Here is a tiny trained network, its code and every weight. The questions are about switching its units off for an input and a class, where a switched-off unit gives its printed mean instead of its output.

import numpy as np


def w(rows, s, z=0):
    codes = np.array(rows[::2]) - 128.0
    scale = np.full(codes.shape[1], s)
    scale[-1] = z or s
    return codes * scale


def norm(h):
    return h / np.sqrt((h * h).mean(-1, keepdims=True) + 1e-5)


def f(y):
    return np.maximum(y, 0)


def log_softmax(a):
    a = a - a.max(-1, keepdims=True)
    return a - np.log(np.exp(a).sum(-1, keepdims=True))


def net(x, mask):
    res = np.array(x, float).reshape(1, 6) / 4 @ E
    u = 0
    for l in range(2):
        y = f(norm(res) @ A[l][:, :-1].T + A[l][:, -1])
        res = res + np.where(mask[u : u + 15], y, B[l][:, -1]) @ B[l][:, :-1]
        u += 15
    return log_softmax(norm(res)[-1] @ U[:, :-1].T + U[:, -1])


A, B = {}, {}
E = w([
[161,240,86,150,65,153,204,104,77,102],'x0',
[175,95,149,169,90,139,46,98,133,67],'x1',
[91,87,213,104,105,132,157,231,1,61],'x2',
[74,66,41,71,114,52,190,93,126,79],'x3',
[14,152,184,234,194,163,176,90,167,59],'x4',
[209,90,93,170,165,187,174,181,135,100],'x5',
],0.0041)
A[0] = w([
[110,134,72,131,147,133,147,116,161,190,98],'L0N0',
[203,142,95,152,138,84,141,112,227,175,13],'L0N1',
[82,197,137,96,112,96,83,66,86,105,128],'L0N2',
[158,149,156,160,68,135,81,121,195,65,38],'L0N3',
[142,112,122,163,80,127,71,123,137,88,1],'L0N4',
[82,44,111,84,203,188,83,153,147,189,20],'L0N5',
[143,128,115,112,188,119,154,50,179,154,51],'L0N6',
[179,254,182,108,61,134,168,74,115,67,48],'L0N7',
[210,92,74,162,227,203,134,218,174,114,89],'L0N8',
[138,184,199,99,187,221,123,140,115,194,93],'L0N9',
[58,194,181,117,99,79,27,101,125,203,60],'L0N10',
[126,171,123,103,227,109,191,167,131,216,30],'L0N11',
[163,132,80,127,133,167,156,133,136,72,116],'L0N12',
[154,106,87,160,148,65,82,88,94,61,128],'L0N13',
[163,175,155,91,165,236,103,79,141,188,98],'L0N14',
],0.0062,0.0045)
B[0] = w([
[131,120,173,79,118,169,114,79,124,102,195],'L0N0',
[96,176,150,78,119,150,78,90,100,103,201],'L0N1',
[104,132,81,119,168,116,142,193,152,85,226],'L0N2',
[178,144,161,124,131,122,200,150,181,161,169],'L0N3',
[216,97,183,162,27,54,194,162,255,104,138],'L0N4',
[72,70,107,178,88,184,122,132,139,190,182],'L0N5',
[149,157,156,122,120,179,99,84,109,106,190],'L0N6',
[79,34,86,147,85,198,136,147,136,175,228],'L0N7',
[71,181,60,89,129,73,71,151,142,64,252],'L0N8',
[171,95,172,211,89,53,120,122,76,95,217],'L0N9',
[111,174,58,111,155,100,87,179,145,64,224],'L0N10',
[112,153,169,73,65,110,204,180,221,118,182],'L0N11',
[79,111,93,103,125,118,147,145,133,126,186],'L0N12',
[128,126,134,102,113,125,190,113,171,137,185],'L0N13',
[138,122,169,200,87,73,111,139,77,135,215],'L0N14',
],0.0073,0.0039)
A[1] = w([
[92,123,136,128,149,131,183,236,90,156,22],'L1N0',
[157,48,69,56,168,82,145,66,105,112,85],'L1N1',
[101,41,161,146,195,153,33,144,167,169,4],'L1N2',
[37,103,89,198,224,128,202,37,128,31,113],'L1N3',
[108,87,165,75,61,70,115,134,218,115,141],'L1N4',
[150,185,15,174,146,170,146,200,109,79,87],'L1N5',
[149,32,193,30,159,149,131,179,38,56,59],'L1N6',
[212,78,127,35,104,106,107,110,60,190,65],'L1N7',
[171,111,20,19,67,68,108,157,90,143,90],'L1N8',
[186,67,142,141,84,170,124,138,179,26,45],'L1N9',
[62,168,251,76,138,160,208,205,177,128,201],'L1N10',
[176,156,99,142,139,141,60,2,188,186,132],'L1N11',
[68,54,136,100,167,67,115,106,141,152,160],'L1N12',
[119,164,44,147,105,201,174,100,61,187,35],'L1N13',
[103,56,87,37,178,106,255,23,134,113,20],'L1N14',
],0.0068,0.0026)
B[1] = w([
[138,153,154,107,73,126,77,46,162,101,193],'L1N0',
[130,161,148,185,94,132,61,173,82,100,177],'L1N1',
[61,75,45,139,68,147,191,169,91,173,166],'L1N2',
[174,114,192,108,224,146,95,176,107,201,253],'L1N3',
[141,155,64,136,120,121,207,118,135,159,232],'L1N4',
[98,91,64,70,150,101,98,130,140,121,214],'L1N5',
[100,211,123,88,87,204,92,46,143,103,206],'L1N6',
[122,119,181,172,191,138,175,129,160,160,170],'L1N7',
[135,98,189,162,255,132,140,128,147,156,248],'L1N8',
[123,163,125,65,108,32,224,79,168,176,178],'L1N9',
[188,122,81,112,146,114,161,60,162,161,239],'L1N10',
[99,121,174,63,105,185,161,108,56,86,195],'L1N11',
[167,126,83,145,78,162,138,166,111,88,193],'L1N12',
[35,69,85,149,73,205,120,171,151,182,165],'L1N13',
[169,143,157,216,22,59,65,151,104,81,207],'L1N14',
],0.0072,0.0062)
U = w([
[45,41,41,146,32,232,159,194,108,182,118],'0',
[120,220,194,27,84,228,85,28,83,67,117],'1',
[211,139,169,215,54,64,68,186,53,64,255],'2',
[74,200,25,39,215,66,65,200,167,46,35],'3',
[206,166,130,83,85,73,241,85,210,177,23],'4',
[192,88,217,147,247,180,127,167,101,206,120],'5',
],0.012,0.0028)

Each question gives the input, the list of numbers given to net, and the class t.
The units are the neurons (one row each of A and B). Each row of codes is followed by its name. A weight is (code - 128) times the scale printed after its matrix; where a second scale follows, it is the last column's (A, B and U).
mask holds one flag per neuron, layer by layer. A switched-off neuron (its flag False) gives its mean, the last column of its row in B, instead of its output. The means were averaged over made-up inputs and are rounded, as every weight is.
A unit's drop is (log p(t) with every unit on - log p(t) with that unit switched off) / (log p(t) with every unit on - log p(t) with every unit switched off).
The circuit of an input: a set's keep is (log p(t) with only the set's units on - log p(t) with every unit switched off) / (log p(t) with every unit on - log p(t) with every unit switched off). Starting from the 12 units with the biggest drops (on a tie, the unit counted first), units are removed one at a time, each time the one whose removal leaves the highest keep (on an exact tie, the one counted first), for as long as the keep stays at least 0.8.
units of the circuit, in order: the units of the circuit, biggest drop first
unit that matters most: the unit with the biggest drop
top k neurons: the k neurons with the biggest drops, biggest first
top k neurons in layer l: the k neurons of layer l with the biggest drops, biggest first
input [0,-3,2,3,8,5], class 5: unit that matters most -> L1N3
input [1,-8,8,-6,6,5], class 1: top 2 neurons -> [L1N0; L1N6]
input [4,7,7,-7,0,8], class 3: units of the circuit, in order -> [L0N8; L1N5]
input [-6,-6,-4,-7,3,6], class 2: units of the circuit, in order -> [L0N9; L0N14]
input [7,1,2,-2,-6,6], class 0: top 4 neurons -> [L1N13; L0N7; L1N3; L0N10]
input [0,-7,2,7,-2,3], class 2: top 2 neurons -> [L1N14; L1N1]
input [-3,-2,5,7,-2,4], class 2: units of the circuit, in order -> [L1N14; L1N1]
input [8,0,-6,7,1,-8], class 0: units of the circuit, in order -> [L0N7; L1N13]
input [6,7,-8,8,6,0], class 1: units of the circuit, in order -> [L1N11; L0N6]
input [5,-2,8,-1,1,3], class 1: top 2 neurons -> [L1N6; L1N0]
input [3,6,2,7,-4,-6], class 2: top 3 neurons -> [L1N14; L1N1; L0N8]
input [-6,-6,-2,-7,5,-6], class 2: top 4 neurons in layer 0 -> [L0N9; L0N14; L0N7; L0N10]
input [-4,8,2,-2,-8,2], class 4: top 2 neurons -> [L1N9; L0N4]
input [6,1,-7,1,8,2], class 5: units of the circuit, in order -> [L1N3]
input [7,2,-6,5,6,2], class 0: units of the circuit, in order -> [L1N13; L0N7]
input [4,-5,6,-6,6,-7], class 3: top 4 neurons in layer 1 -> [L1N14; L1N11; L1N8; L1N6]
input [6,-4,6,-5,-2,2], class 0: top 3 neurons -> [L0N7; L1N13; L0N0]
input [-5,6,-2,3,-4,-1], class 4: top 3 neurons -> [L0N4; L1N9; L0N13]
input [-6,-2,-8,6,0,-5], class 1: units of the circuit, in order -> [L1N11; L0N6]
input [6,-6,2,-3,5,-5], class 0: top 4 neurons -> [L0N7; L0N8; L1N13; L1N8]
input [-6,-6,-1,5,-8,7], class 5: units of the circuit, in order -> [L1N8]
input [-4,-2,1,8,4,8], class 2: top 2 neurons -> [L1N14; L0N10]
input [2,4,-7,7,7,2], class 1: top 3 neurons -> [L0N6; L1N11; L1N8]
input [7,8,-3,1,-3,-7], class 4: top 4 neurons in layer 0 -> [L0N4; L0N3; L0N8; L0N13]
input [5,7,4,1,-7,6], class 4: top 3 neurons in layer 1 -> [L1N9; L1N3; L1N6]
input [-4,-3,-7,-8,0,-6], class 2: units of the circuit, in order -> [L0N14; L0N9]
input [6,3,1,-8,7,-1], class 2: units of the circuit, in order -> [L0N9]
input [1,-2,7,7,0,4], class 1: top 2 neurons -> [L1N6; L1N0]
input [7,4,1,8,7,2], class 2: top 3 neurons -> [L1N14; L0N5; L1N8]
input [1,2,-3,-4,8,0], class 5: top 2 neurons -> [L1N3; L1N14]
